[  23 -275  113  117  298 -256  -26 -596  -87 -298  130 -258  395   86
   63  110  218  -55  162   50   17  109  207  -59  -53  152 -257 -421
  159  141   21 -194  421] => 0
[-192  216  195  114   99  -10   47  128  121  171  -63 -150 -109 -285
  168 -186   19 -137   18   75  -87  133  -50  459 -341 -457  362  115
  -10   37  -41  103 -406] => 2
[-466 -105 -167  407  207 -181  -78 -346 -106  -97  200  -67 -183  170
 -125 -274 -467   -4  -96 -223   35 -172  317  486 -258   83  253  170
 -357  -48  171  -83 -204] => 7
[-267  284   26  -59  274   92  106  103  148   73  303 -404  -28  188
  -14  363  624  131  120  161  -34  274 -399  -90   96  382  286   59
  226  125 -239 -117 -257] => 7
[-155  235 -243  -33   42 -346  273 -264    8   52  183 -110 -182  139
   -5  367  187   36  126 -182  -55  111 -537 -411  131  -60  329 -224
 -117   68  -71   -5 -338] => 6
[ -50  -32  260  -18  107  -24  -58  159  139   79  -20 -169   53 -311
  103 -235   82 -182   48   70   24  174   96  452 -289 -460  120  -71
  -70  120 -127   42 -310] => 5
[-144   18 -456  118  -13 -540  177 -590  -75   45   43   97   24  152
  132  165 -120 -281   93 -198  -12  225  -54 -172  -33  116   18 -471
 -204  174   85   11   19] => 11
[-108   62 -315  170   67 -475  276 -456 -106  -47  -48 -198 -133   17
  -32  306  -95  -75  170 -278  -69  175 -388 -206   -3 -196  223 -258
 -156  184  150  -13 -221] => 2
[-115  105 -236  -24   -8 -387  234 -486 -150 -138   33  -80  -99  197
  -30  317  141  -55  123 -197  -46  223 -285 -392   84  129   49 -384
 -123  202  104   31 -117] => 6
[-142  167  -49 -142  291 -180   48 -502   79 -463  367 -128  359  196
  448  312  393  288  125  -21   17  235  383 -303   90  228  -24 -555
  362 -134  -27  -83  158] => 1
[   2 -194  135   -1  162 -230  -85 -733   31 -281  254  -19  549  147
  167   -9  582  -94  177  101  122  297  559  -76 -107  390 -296 -473
  227  208   49  -81  452] => 9
[-286   13 -676  155   35 -383   55 -520 -110   -5  280  124 -196  232
  110   55 -234 -433  118 -115   62  268 -169   59  -17  140  193 -391
 -307  196   59  -97 -130] => 10
[-356  -61 -170  217  329 -166   19 -117  -27 -173  154 -120 -167  251
 -109 -178 -209  113 -174 -106   55 -283 -142  434 -204  127  262  353
 -415    8   42  103 -673] => 6
[  81 -116   24  -93   81 -109   41 -290 -244 -229   90   53  626  136
  252  114  474  -12  316    6   -6  285   87  -87   47  291 -222 -560
  481  -22  -47 -102  363] => 5
[-309   12 -388  208  114 -345   30 -502 -134  -55  267   86    5  226
   18  110   44 -243  162 -123  -29  201 -246 -295  183  188  -17 -388
 -292  285    8  141 -161] => 9
[-188 -142  -83  -23  237 -210  -55 -711 -122 -411  161 -279  373   50
  187  160  245  -61   96   56   -5  275  457  -53   67   90 -118 -632
  262   47   57 -237  535] => 4
[-450 -198 -200  337  298  -92  -21 -327  -67 -157  105  -99 -119  143
  -45 -243 -393 -126 -147  -62  -32 -329  255  658 -243   25  295  379
 -445   53  112  -48 -309] => 8
[-122  286    2   38  111 -136  128  -31   40  155   32   55 -196  250
  105  293  326 -123  245 -204    4  191 -474 -167    0  294  252  210
 -193  269 -186  156 -590] => 1
[ -79  253    5  -16  194  -60   15   12   61  -54  -35 -134   39 -270
  115 -185 -205  -71   87   63  -79  248  148  261 -142 -402  125 -114
  -76   96  -19   70  -82] => 3
[ -17  181  158    4  -55  -69  -78  -82   65   63 -108   40  117 -294
  183 -248  -36 -149   25   91    4  245  315  376 -260 -265   92 -153
   25   54   -1   22    5] => 1
[-116   71 -290  105  -21 -410  301 -520 -167   16   48  -88 -172  104
   68  135  113  -90  177 -193  -35  208 -331 -205   31  -20   99 -397
 -117  160  146  -63  -10] => 5
[-108   18 -403   23  -17 -361  216 -431  -85 -106    1    7  -85  119
  -13  196   70 -249  301  -70  -86  226 -221 -144   29   61   96 -329
 -181  268  104  -10  -84] => 5
[-438 -148   97  274  310  -83 -122 -120  124  -48  107  -44 -164  224
  -93 -185 -245  -20  -88 -208   32 -295  117  501 -331  177  250  511
 -419  113  -30   46 -558] => 11
[-135   94  144  124  118  -91  -37  -94  122   79  -34 -156  -18 -267
  146 -251  -34  -99  -62   74  -32  101  163  380 -324 -410  259  -46
  -64    2  -51  -33 -156] => 7
[-374 -224   49  413  225 -172  -83 -342  -34 -173  112  -75 -104  170
 -115 -295 -186   64  -48 -238  -55 -354  339  497 -318    1  216  340
 -282  -21  165    3 -274] => 5
[-458   90  -62  207  384  -23   77  -30  120  -95  144 -274 -297  119
 -285   43 -354  223 -102 -233   -5 -190  -41  313 -125 -114  372  443
 -320   -6  127   11 -569] => 9
[-174   70  159   53  135  -22   24   27  145  155   -4 -197 -133 -269
   86 -201  -25 -141   40  111  -34   94  102  376 -256 -470  170  -74
  -90   44  -17   14 -205] => 11
[-247  192 -459  101   38 -478  316 -485  -82   -9  170  -59 -146  134
 -130  352  -53  -23  -24 -295  -43  166 -415 -491  157  -26  283 -430
 -180   24  107  -81 -128] => 7
[-482 -246 -155  361  270 -168  -88 -421 -129 -160  197  -37 -223  139
  -49 -299 -468  -48  -57 -153   48 -285  352  598 -386  -42  320  189
 -386  -34  184  -46 -162] => 10
[-107  200  236  148  -26  -88 -163  -80  140  131 -113  -44  -12 -235
  270 -190  153  -89  -80   74  -64   78  104  306 -291 -381  249   -7
  -62   46 -163  100 -248] => 6
[-214  381  243   63  118   79  -20  194  169  141   26 -109 -151 -165
  150 -150  238   89  -17   97  -82   50  -65  244 -177 -391  432  221
   17  -88 -143   51 -370] => 3
[-121    9  302  102  115  -64  -81 -107  105   19  -68 -114   15 -200
  210 -145   75  -90   33   19  -26  106  103  217 -242 -438  125 -106
  -71   48  -87   57 -235] => 9
[-146  112  244  159   66  -58 -141  -57  171  141   73 -151 -146 -196
  232 -246  171 -134  -90   57   29  150  196  411 -397 -248  276   48
  -16    6  -89   43 -244] => 4
[  -5  119   77   85  -40  -24 -225  186  168  176  -49 -100  -55 -252
  224 -300   19 -270 -172  148   23  244  -36  427 -224 -313   57 -138
  -92  168 -207   84 -434] => 8
[-176  -23   62   34  282 -316  126 -611  118 -126  179 -141  364  238
  341  235  218   98  181 -172  123  145   66  -67 -113  194   27 -375
  140   66  -27 -166   52] => 9
[-457   61   50  239  308   71   36  157   30  -37  131 -210 -288   74
 -353  -48 -292  159   38 -228  -72 -215 -126  376 -199 -112  463  468
 -277  -32  110   85 -616] => 10
[ -31  -48  387    8  131  -50 -101  -47  176   55  144 -211  420  202
  114  210  899   48  346   87   79  194 -138 -141    0  588  -31  -90
  254  220 -307   62 -173] => 1
[-236   37 -490   63  229 -310  161 -618  -74 -232  133  -62  -98  215
  280  276  -89 -156  121  -10    4  120  -74 -163   45   11  119 -427
 -185  101   95  -91  102] => 10
[ -81   73   34   42   71 -157  -31  -76  111   67   88 -208  -77 -230
  161 -180  -25 -162  -45   73   39  215  -17  265 -113 -435   72 -334
 -116   92  -95  -31 -353] => 8
[-177   75   16  148  101  -36 -113  -47  123  124   88 -173   -1 -271
   59 -175   -8 -226   75   29    6  291  102  436 -183 -393  189 -134
 -102  152  -54    2 -273] => 10
[-255  205 -491    8   22 -302  167 -372  -43 -130  224  -49 -107  214
   51  389   10  -46   97 -140  -15  264 -278 -375  248  153  103 -408
  -37  134   82  -42 -116] => 2
[-450   22  -28  349  326 -128   -6 -100  -14  -96  209 -171 -239  115
 -221  -18 -329  192 -107 -228  -74 -301  -42  191 -176 -112  421  328
 -236 -141   71  -12 -426] => 7
[-132  364 -359  136   44 -263  150 -140  129  117  169  -50 -210  189
   48  343  227  -39  129 -166  -77  299 -505 -362   90  191  297   16
 -137  185  -55  174 -482] => 9
[ -80  183 -214   33   78 -344  328 -311    7   69   -6  -43 -201  193
   43  323   75  -17  142 -257   60  114 -357 -284   21   32  178 -198
 -214  140   35    9 -236] => 2
[-144  324   34   43   66   33 -119  127  247   53   61 -208 -117 -283
   72 -140 -213   27 -228   14  -27  156  187  277 -123 -430  202 -101
 -111  -29  -95    9 -184] => 6
[  63 -213  546   23   85 -104  -77 -329 -122 -126   69 -319  277  -66
 -112   50  404  -72  230  -38  -69  276  -34 -190  109 -110 -430 -569
  185  335  -31 -190  252] => 4
[-269   97   -4  113  312 -170 -194 -518 -166 -197  409   40  202  344
  293  205  527   -6   85  155   91  179  -17 -103   47  420 -138 -391
  247  123 -200  -52   53] => 6
[  -9  -78  307   23  113 -126  -97 -227   76  -32  212 -133  351  187
  382   55  793  -57   64  111    4  145 -139 -113    7  211 -117 -463
  102  219 -373  -51 -148] => 8
[  38 -223   -2 -168  242 -254  -85 -378  -66 -303  297  -43  553  133
  276   10  447 -239  123  259   11  330 -200   18  106  355 -346 -461
  217  323 -246 -130  -89] => 1
[-481   61   40  378  326 -154   12 -186   31  -78  157 -156 -301  236
 -142  -76 -349  240 -168 -352  -12 -349   -3  364 -205   44  456  507
 -398 -141   59  -29 -549] => 4
[  30 -114  376   35  249  -17   34 -359 -107 -254  -23 -129  414   72
   20   80  322   66  124    0    4    9  210 -103   25  151 -237 -128
   69  103   78  -64  381] => 4
[-480  -10 -147  361  293 -159  -60 -228 -114 -120  156  -79 -264  117
 -200 -201 -583   59  -98 -198   18 -263  174  488 -196 -148  305  259
 -423  -71  158  -40 -332] => 0
[ -97   33 -526  132  -41 -398  140 -599  -98 -134 -111  -62  -90   68
  -45  272    7 -230   70 -215 -122  282 -269 -219  120   55   35 -345
 -122  313  118  -73    9] => 5
[ -26  269  301  -85  251  -14  148 -260  114 -229  -29 -265  306   20
  186  286  298  379  223  -55  -47    3  126 -252  -11  -80   81 -257
  220   39   48  -55  244] => 8
[ -35  246  145   80  117   17  -78  213  172  144  -29 -117  -61 -220
   22 -180  194  -92  -45   70  -12  204 -169  296 -242 -260  226  129
   -9   77 -126  156 -507] => 0
[-520   34  -79  330  379   -1    5 -123   21  -26  199  -26 -318  262
  -62  -47 -348   33  -30 -149   15 -305   73  429 -240  165  424  539
 -473  -16   25   54 -412] => 10
[-131  108  216   90  204  -62  -82  -28  165   50  -27 -116  -11  -85
  228 -225  259  -90  -36  101    8   77   95  375 -286 -238  207  122
  -66   66 -171   55 -354] => 3
[  87    8  369 -176  151  102   98  126  206   73  -36 -131  437  211
  273  317  870   22  354  131   29  164 -382 -210  128  423 -143 -163
  199  229 -394   -6 -114] => 5
[-143  109 -267   13   60 -187  133 -264  -71  -85   30  111   36  218
    3  216   81 -223  197 -128    7  318 -287 -128  116  279   16  -91
 -372  380   -7  103 -330] => 9
[-164   60  -21  200    4 -275  255 -317  -28   69   13  -48 -144  193
   -2  256  353  -23  163 -210 -143  -36 -364 -319   25   66  226  -96
 -177  105   -7   29 -163] => 5
[-486  -62  -50  379  363   28  -93  -10  143  -28  243 -123 -299  276
 -129 -152 -185  118 -126 -222   54 -376  -32  506 -262   71  427  541
 -439  -12    8   39 -689] => 10
[-508 -127 -163  304  318 -148    6 -351  -12  -31  268 -163 -252  160
 -200  -28 -308  -10  -20 -190    1 -211   22  391  -37 -120  260  273
 -375   82   89 -123 -433] => 10
[ -21 -179  575  104  157  -71  -29 -568  -35 -200  -42  -34  518  231
  236  181  642  208  313  -16   11 -190  375 -324   44  147 -353 -385
  196   40   -7   -6  421] => 6
[ -19   59 -143  -61   91 -154   41 -429  -18 -153  352 -216  338  188
  186  354  742   37  150  -62  168  560 -143 -301  301  402 -166 -616
  291  192 -135 -218   68] => 2
[-190  274  283   53   99   86   32  235  175  111  -36 -111 -138 -243
   92 -102  239   25  -37  -19  -74   58 -120  340 -343 -459  496  165
  111 -119  -77   47 -453] => 5
[-131  249   44  115  148    4 -129   41  187   55   20  -61   40 -199
  214 -251    2  -50   10   21   15  190  156  383 -242 -303  246  -29
 -101   26  -83  135 -314] => 10
[-232  225 -158   10   18 -178  113 -163  -55  138  138  101  -17  148
   21  205  312 -233  342  -49  -47  253 -320 -195  152  209  187 -116
  -68  214  -94  124 -316] => 1
[ -93 -139  267 -166  161 -169  127 -509 -140 -369   28 -250  462  -24
  179  198  364   60  208  110  -66  172  277  -43  -91   36  -52 -478
  243  146   48 -137  335] => 8
[ -25 -286  165   55  315 -245    7 -566  -52 -322   85 -123  450  158
  210   72  372 -129  107   47  135  107   11  175 -183  111 -214 -410
  175  108    8 -177  -59] => 6
[-588 -162 -269  265  332 -124  -38 -277   17  -77  356 -171 -280  203
 -144 -203 -524  -17 -197  -99   91 -323  141  605 -144  126  349  397
 -522  -10   13 -122 -385] => 6
[  71 -286   10 -143  247 -332  159 -503  -72 -418   71 -472  312 -109
 -125  297  -36  119   74  -61  -83  230   63 -251    3 -142 -342 -689
  284  200  198 -234  404] => 11
[-459  -42 -158  334  214  -72  -15 -178   58    7  290  -13 -319  206
  -33 -124 -263 -132  -59 -177   28 -204   49  448 -137   67  345  344
 -498   36  -21  -22 -633] => 8
[-415 -153 -149  316  301 -122 -109 -132   84  -60  195 -126 -188  180
 -156 -189 -386  -36  -22 -159   38 -217   93  518 -202   10  202  335
 -433  117   78   56 -582] => 10
[ -52   72   31 -212  306 -271  328 -340   -5 -388   85 -616   83   86
   13  531   68  461  109 -100  -66  235 -147 -392  104  -59   -9 -692
  148   31   47 -261  217] => 10
[-317  119 -506  164   33 -410   -6 -461  -70  162  147  122  -37  242
   71  144  214 -467  226  -30  -62  353 -250 -158  169  367   52 -151
 -174  410 -137  161 -276] => 3
[-474  -92   72  287  338  -37  -77 -252   22  -50   87   45 -176  248
   93 -208 -242    2  -99  -89   99 -378  171  525 -226   38  192  459
 -457   25    9   24 -464] => 0
[-160   58 -377   41   16 -332  115 -402 -119  -31 -100   26  -35    3
  -80  153 -268 -314   97 -198  -63  332 -285 -170   38   19  -31 -389
 -168  356   79   18 -113] => 7
[-125  104  174  150   56  -41 -129   23  202  219  -26 -118  -30 -244
  211 -238   77 -143   47   35   73  163  126  506 -312 -306  222  -18
  -51   71 -159  -17 -216] => 5
[-522  -90  -98  301  364 -113   -9 -351  -36  -86  170   40 -148  262
   18 -190 -304  -79  -53 -108   80 -269  155  540 -212  174  205  362
 -341   53   66  -10 -378] => 2
